Moves between objects:
bo: QC->FD, HD->BF, TH->HB, BC->NJ, QQ->SJ, CH->BC, ZS->CH, FD->LS, TG->FS, MG->DN, DM->TG, BF->BN, FC->HD, QB->DZ, NT->NB, JR->QB, ZN->RQ, HB->JM, MZ->FC, RD->QF, CP->NT, HM->PM, CJ->CP, SJ->RD, BP->QC, TZ->TH, MS->DM, JM->GD, GD->TZ, NJ->GR, DN->LC, NF->BT, FS->NL, ML->CJ, DZ->ZN, LC->QH, NL->MS, HQ->QQ, SG->BP, GR->ZS, LS->SG, NB->ML, JP->NF, QH->RN, RN->MG, BT->HM, RQ->JR, BN->MZ, QF->HQ, PM->JP
lu: HD->ZN, TH->ML, BC->JP, QQ->LC, CH->PM, ZS->HM, TG->CH, MG->QC, DM->ZS, BF->RQ, FC->DZ, QB->SJ, JR->QQ, ZN->QF, HB->CJ, MZ->QB, RD->RN, HM->TH, SJ->QH, TZ->NB, MS->GR, JM->CP, GD->NT, NJ->NF, DN->FD, NF->GD, FS->BC, DZ->RD, LC->LS, NL->NJ, HQ->DN, GR->BT, JP->JM, QH->SG, RN->BP, BT->TZ, RQ->HQ, BN->JR, QF->MG, PM->HB
ve: QC->NB, HD->MS, TH->DN, BC->QB, QQ->PM, CH->JR, ZS->RQ, FD->ML, TG->BN, MG->TZ, DM->BF, BF->DM, FC->NL, QB->BC, NT->BP, JR->CH, ZN->GR, HB->LC, MZ->FS, RD->NF, CP->SG, HM->HQ, CJ->LS, SJ->JP, BP->NT, TZ->MG, MS->HD, JM->QH, GD->RN, NJ->DZ, DN->TH, NF->RD, FS->MZ, ML->FD, DZ->NJ, LC->HB, NL->FC, HQ->HM, SG->CP, GR->ZN, LS->CJ, NB->QC, JP->SJ, QH->JM, RN->GD, BT->QF, RQ->ZS, BN->TG, QF->BT, PM->QQ
gi: QC->BP, HD->FC, TH->TZ, BC->CH, QQ->HQ, CH->ZS, ZS->GR, FD->QC, TG->DM, MG->RN, DM->MS, BF->HD, FC->MZ, QB->JR, NT->CP, JR->RQ, ZN->DZ, HB->TH, MZ->BN, RD->SJ, CP->CJ, HM->BT, CJ->ML, SJ->QQ, BP->SG, TZ->GD, MS->NL, JM->HB, GD->JM, NJ->BC, DN->MG, NF->JP, FS->TG, ML->NB, DZ->QB, LC->DN, NL->FS, HQ->QF, SG->LS, GR->NJ, LS->FD, NB->NT, JP->PM, QH->LC, RN->QH, BT->NF, RQ->ZN, BN->BF, QF->RD, PM->HM
vu: QC->MG, TH->HM, BC->FS, QQ->JR, CH->TG, ZS->DM, FD->DN, MG->QF, QB->MZ, NT->GD, JR->BN, ZN->HD, HB->PM, RD->DZ, CP->JM, HM->ZS, CJ->HB, SJ->QB, BP->RN, TZ->BT, JM->JP, GD->NF, NJ->NL, DN->HQ, NF->NJ, ML->TH, DZ->FC, LC->QQ, HQ->RQ, SG->QH, GR->MS, LS->LC, NB->TZ, JP->BC, QH->SJ, RN->RD, BT->GR, RQ->BF, QF->ZN, PM->CH

In the rows, zero is written as 25.

The rows follow the links: the fewer symbols apart two objects are, the more alike their rows tend to be.

Name the object of each row.
20 25 27 25 41 24 18 25 18 31 24 23 12 21 30 16 26 33 15 44 27 22 19 16 18 23 23 25 22 33 18 17 29 16 22 23 27 34 31 27 18 19 16 28 22 34 31 15 17 35 16 23 29 29 25 9 32 16 36 28 27: HB
29 22 23 24 12 27 31 28 34 15 29 29 40 27 16 33 18 20 36 8 15 23 34 39 33 26 25 27 28 17 31 36 22 25 24 29 27 20 17 35 28 28 32 19 27 18 19 30 36 17 33 26 23 20 19 34 14 31 12 19 24: HD
28 29 26 25 10 23 26 19 30 28 22 29 34 29 23 31 34 16 29 10 33 39 26 23 33 26 33 22 25 19 29 28 24 39 30 24 14 16 22 15 30 34 34 26 30 19 20 38 28 17 36 31 19 25 34 42 23 35 18 26 24: RD
31 27 19 33 31 20 26 30 20 25 26 15 26 35 32 22 20 21 22 30 26 24 27 12 21 17 17 19 18 27 26 25 26 32 14 19 24 27 32 9 37 24 15 22 18 26 42 25 12 42 17 21 30 22 37 20 33 26 33 17 24: NB
25 26 29 20 12 31 28 27 32 21 28 28 37 27 18 35 22 21 34 12 25 29 26 35 35 28 31 28 35 22 30 32 22 28 33 28 25 24 21 29 27 30 33 25 31 18 14 38 37 14 35 30 22 25 20 43 17 30 12 27 28: FC
18 28 33 20 39 33 21 27 23 39 24 21 16 24 30 22 18 29 19 42 32 28 14 17 25 21 33 28 34 36 24 17 28 20 33 25 30 41 34 24 26 18 17 30 26 24 23 31 25 33 19 28 28 32 23 30 28 21 33 37 33: JP
19 22 28 20 18 28 24 19 27 23 24 37 22 14 16 26 36 30 26 18 21 23 25 37 26 35 28 28 25 20 22 24 22 19 30 32 25 18 16 42 8 28 36 27 32 27 11 17 32 8 31 28 20 29 16 19 18 22 19 29 23: JR
37 26 17 32 12 13 27 23 27 16 24 27 33 30 25 28 35 18 28 10 25 31 34 21 25 25 18 19 15 15 27 30 22 37 17 22 15 8 19 12 30 34 31 21 24 23 30 24 19 22 28 25 19 20 36 25 25 33 22 14 16: MG
17 23 33 18 33 38 22 30 28 32 29 24 23 24 23 27 10 29 27 33 24 25 18 30 30 25 33 33 41 36 27 25 27 16 37 27 37 42 30 37 24 18 23 26 28 21 17 35 37 26 26 26 28 31 12 36 23 20 22 37 35: FS
26 29 24 28 22 16 20 14 20 27 17 31 15 19 28 19 48 29 18 25 31 32 22 18 19 30 27 20 13 19 19 17 25 30 24 23 12 12 22 18 13 31 29 30 29 33 23 14 17 19 24 26 19 26 33 11 28 24 31 22 17: LS
21 23 26 22 19 20 23 15 25 25 21 36 18 14 21 22 46 31 24 20 26 27 24 32 23 34 28 26 19 18 20 20 23 21 29 30 18 12 16 36 8 31 37 32 31 32 14 13 26 10 29 27 21 29 21 13 22 22 22 27 19: QQ
35 24 18 30 9 17 30 25 29 13 25 27 38 30 21 31 29 18 32 7 23 27 37 29 29 26 20 20 20 15 30 34 21 35 18 26 18 11 17 19 31 35 32 20 25 21 26 25 25 17 32 25 23 18 31 27 20 33 18 15 19: QF
23 24 30 20 28 35 29 33 29 28 31 19 32 30 22 30 5 23 30 28 22 24 23 30 32 23 28 30 39 33 29 30 28 22 31 25 37 39 30 30 35 19 21 24 26 18 22 39 35 31 27 25 30 26 18 43 23 27 20 32 35: NL

Each walk starts at a row. The symbols on each line, taken left to right, move it on to the next object.
Answer with the object's row; about right is enough.
start 30 22 18 29 14 16 25 21 25 12 24 33 28 22 18 25 37 27 28 12 16 18 35 35 21 31 19 23 16 14 23 28 21 24 17 27 22 9 14 33 16 31 33 23 26 28 25 10 27 13 29 23 22 20 23 11 21 25 21 14 15
ve lu ve lu: 31 25 17 31 18 11 26 19 21 18 21 28 23 24 27 21 42 25 23 18 25 26 31 22 20 26 19 20 11 17 22 22 24 30 16 23 14 9 19 18 20 34 30 24 24 31 32 10 14 21 23 24 22 20 36 8 29 25 29 13 15
gi bo bo bo: 25 30 28 23 21 19 21 12 22 34 16 29 17 22 30 24 47 24 18 23 39 38 18 13 25 26 32 21 19 22 21 17 25 36 29 25 10 14 24 12 20 32 30 30 30 30 22 23 16 19 27 30 18 30 36 25 29 29 29 27 21
start 31 29 24 30 16 15 24 19 23 29 17 25 26 29 29 28 39 17 22 17 37 38 23 12 25 23 28 17 19 20 26 23 24 40 27 19 10 13 25 5 29 34 29 28 26 24 29 28 16 22 27 29 20 23 42 31 30 33 29 21 20
ve vu vu ve ve: 26 29 27 25 32 31 25 32 25 32 28 15 27 34 31 27 8 20 27 33 30 29 20 16 29 16 28 24 34 34 28 27 29 28 28 22 31 39 35 14 39 21 16 25 23 19 31 41 26 40 21 25 30 25 30 39 28 28 27 29 32
gi ve ve vu: 17 26 34 18 34 38 23 28 24 36 27 22 20 23 26 25 13 28 23 38 28 26 13 24 27 24 32 32 37 35 25 22 28 18 36 26 34 42 33 32 25 18 20 28 26 21 19 35 32 30 22 29 30 31 16 35 24 20 27 39 36
start 17 22 26 22 41 29 20 27 21 29 28 24 13 19 27 17 20 35 18 45 23 16 18 25 18 25 24 29 27 34 20 18 27 12 25 26 32 38 30 35 17 15 17 27 25 31 28 17 25 33 16 22 31 29 17 12 28 16 33 32 29
bo bo bo lu: 32 26 18 33 31 22 26 34 23 22 29 16 30 35 31 24 13 23 24 31 24 21 29 17 20 16 15 21 22 28 28 28 26 29 15 20 29 30 31 11 40 21 13 19 17 23 40 28 16 41 17 20 31 20 32 25 32 27 32 18 25
ve ve ve bo: 29 24 17 30 17 14 25 20 22 17 21 30 25 22 23 22 40 26 24 17 21 22 35 26 20 29 17 20 10 15 22 26 21 28 15 26 17 7 17 25 18 31 32 25 25 31 30 8 18 20 27 23 22 20 31 7 25 24 25 14 14
start 25 18 23 25 15 25 30 27 31 14 28 32 32 22 15 28 25 27 33 12 12 18 34 44 28 32 23 27 26 19 27 33 21 19 24 32 30 20 16 42 18 27 34 22 27 26 18 18 36 12 32 25 23 22 14 23 16 25 15 21 21
gi bo bo ve: 16 21 30 20 35 34 23 29 24 25 30 25 19 19 22 23 13 32 25 34 17 15 23 36 24 26 27 33 35 32 25 25 27 10 29 29 37 38 27 45 17 15 22 26 25 27 19 24 35 25 23 21 28 29 10 23 21 18 23 33 30
gi bo ve bo gi bo: 20 24 33 15 17 32 25 21 32 29 25 31 28 18 19 30 28 26 30 18 26 31 22 35 33 31 36 30 34 22 26 25 23 22 37 31 26 25 21 37 17 28 36 31 33 23 8 32 37 9 34 32 21 30 16 38 19 27 16 34 29
start 22 27 24 28 39 22 20 21 16 32 22 23 10 23 34 16 31 32 16 42 30 23 20 14 16 23 22 22 18 32 20 14 28 22 20 22 24 27 31 22 21 20 18 29 22 34 31 15 14 35 15 24 26 28 32 8 33 18 38 26 25
ve vu lu vu: 24 25 25 25 22 18 21 13 21 27 19 33 15 15 25 20 47 29 20 23 31 29 25 22 21 31 27 22 13 19 19 17 22 27 25 27 14 10 19 27 11 31 33 29 29 33 20 12 19 14 28 28 20 29 29 11 25 21 27 26 19
gi bo gi ve bo bo: 20 29 32 24 39 29 20 24 18 38 21 21 14 25 33 21 23 30 17 42 36 31 15 10 22 21 30 25 27 33 21 17 30 24 31 22 25 36 37 17 28 20 17 29 25 26 27 29 16 36 18 29 28 33 30 26 33 23 36 34 30
start 16 21 29 20 39 34 22 28 23 28 29 24 17 20 23 19 15 34 22 41 19 14 19 32 21 27 25 32 31 33 22 22 26 10 27 29 36 39 28 43 17 15 20 24 25 28 22 20 31 30 20 22 30 29 12 17 25 16 27 33 32
gi bo gi ve bo bo: 20 26 33 17 16 30 24 18 30 32 22 34 24 19 20 30 35 25 26 17 30 35 19 31 31 32 37 29 31 23 23 22 22 27 40 29 22 20 20 32 16 29 37 30 34 24 7 29 34 7 35 33 19 30 20 35 19 26 19 35 26
ve lu bo gi bo ve gi: 21 27 31 17 17 25 22 14 27 35 18 34 22 17 22 27 43 24 24 18 35 40 17 24 30 29 38 25 25 21 21 20 25 31 37 26 16 16 22 24 15 32 37 33 32 26 11 28 28 11 33 33 17 32 26 35 24 26 21 33 25
start 26 22 18 31 35 20 24 31 19 21 29 21 20 28 30 16 19 30 21 38 20 15 29 22 15 20 14 22 17 29 22 23 26 20 12 21 30 28 29 24 27 18 14 20 16 28 38 13 16 40 16 17 30 22 28 6 31 20 35 17 24
vu bo vu ve gi: 26 19 20 26 13 22 29 25 29 12 27 35 31 21 16 26 30 27 30 11 13 18 36 42 24 33 21 27 21 16 27 31 21 22 21 29 25 15 15 40 17 28 34 22 26 26 20 15 32 13 33 23 23 21 17 16 18 25 16 18 19
gi gi bo vu ve: 24 21 24 25 28 33 30 36 30 18 33 19 37 31 21 32 1 24 30 25 15 15 30 35 29 21 19 30 33 28 30 34 26 19 21 26 39 37 27 34 33 18 20 19 23 18 29 33 35 32 26 20 30 21 17 36 21 25 19 24 32
start 27 27 27 21 12 27 28 22 33 23 24 27 37 27 21 34 24 19 32 9 29 35 26 30 35 27 32 25 32 20 30 31 23 33 34 27 19 19 22 24 29 32 34 26 33 18 17 38 35 15 37 32 21 25 26 46 18 33 16 29 27
bo ve bo gi ve: 30 22 21 27 9 23 30 27 32 12 27 30 41 28 18 33 25 20 35 6 18 23 36 36 32 27 23 25 26 17 31 37 22 30 22 28 25 16 14 28 29 32 33 20 26 18 23 28 31 14 34 26 22 19 24 33 16 31 12 19 19
ve bo gi gi: 23 27 29 22 32 34 26 34 30 31 31 18 32 32 28 31 5 23 27 31 26 26 22 24 30 21 28 29 39 32 29 29 27 26 31 24 33 41 32 23 36 18 19 24 25 18 27 40 32 35 23 24 29 26 23 44 25 27 24 31 35
start 21 21 28 17 19 28 25 21 30 22 26 33 25 15 17 26 30 30 28 19 19 22 26 42 28 33 31 30 28 21 23 26 22 17 35 31 28 22 16 44 10 26 35 29 32 28 13 19 36 10 32 29 23 28 13 23 16 23 17 30 25
gi gi gi ve bo bo: 21 19 23 23 31 32 27 35 28 18 33 22 29 25 20 25 8 32 29 28 12 10 30 38 26 25 19 29 32 30 28 31 26 12 21 29 40 36 25 43 24 16 21 21 21 23 25 22 33 30 23 21 30 23 12 21 20 21 22 24 29
lu ve ve bo gi gi: 27 22 21 29 29 32 29 38 29 18 33 17 34 34 25 29 0 21 31 27 16 16 31 31 26 20 17 28 31 29 31 34 27 21 19 24 39 37 29 29 38 18 16 17 18 18 33 31 29 36 22 21 31 19 20 32 24 25 23 21 30
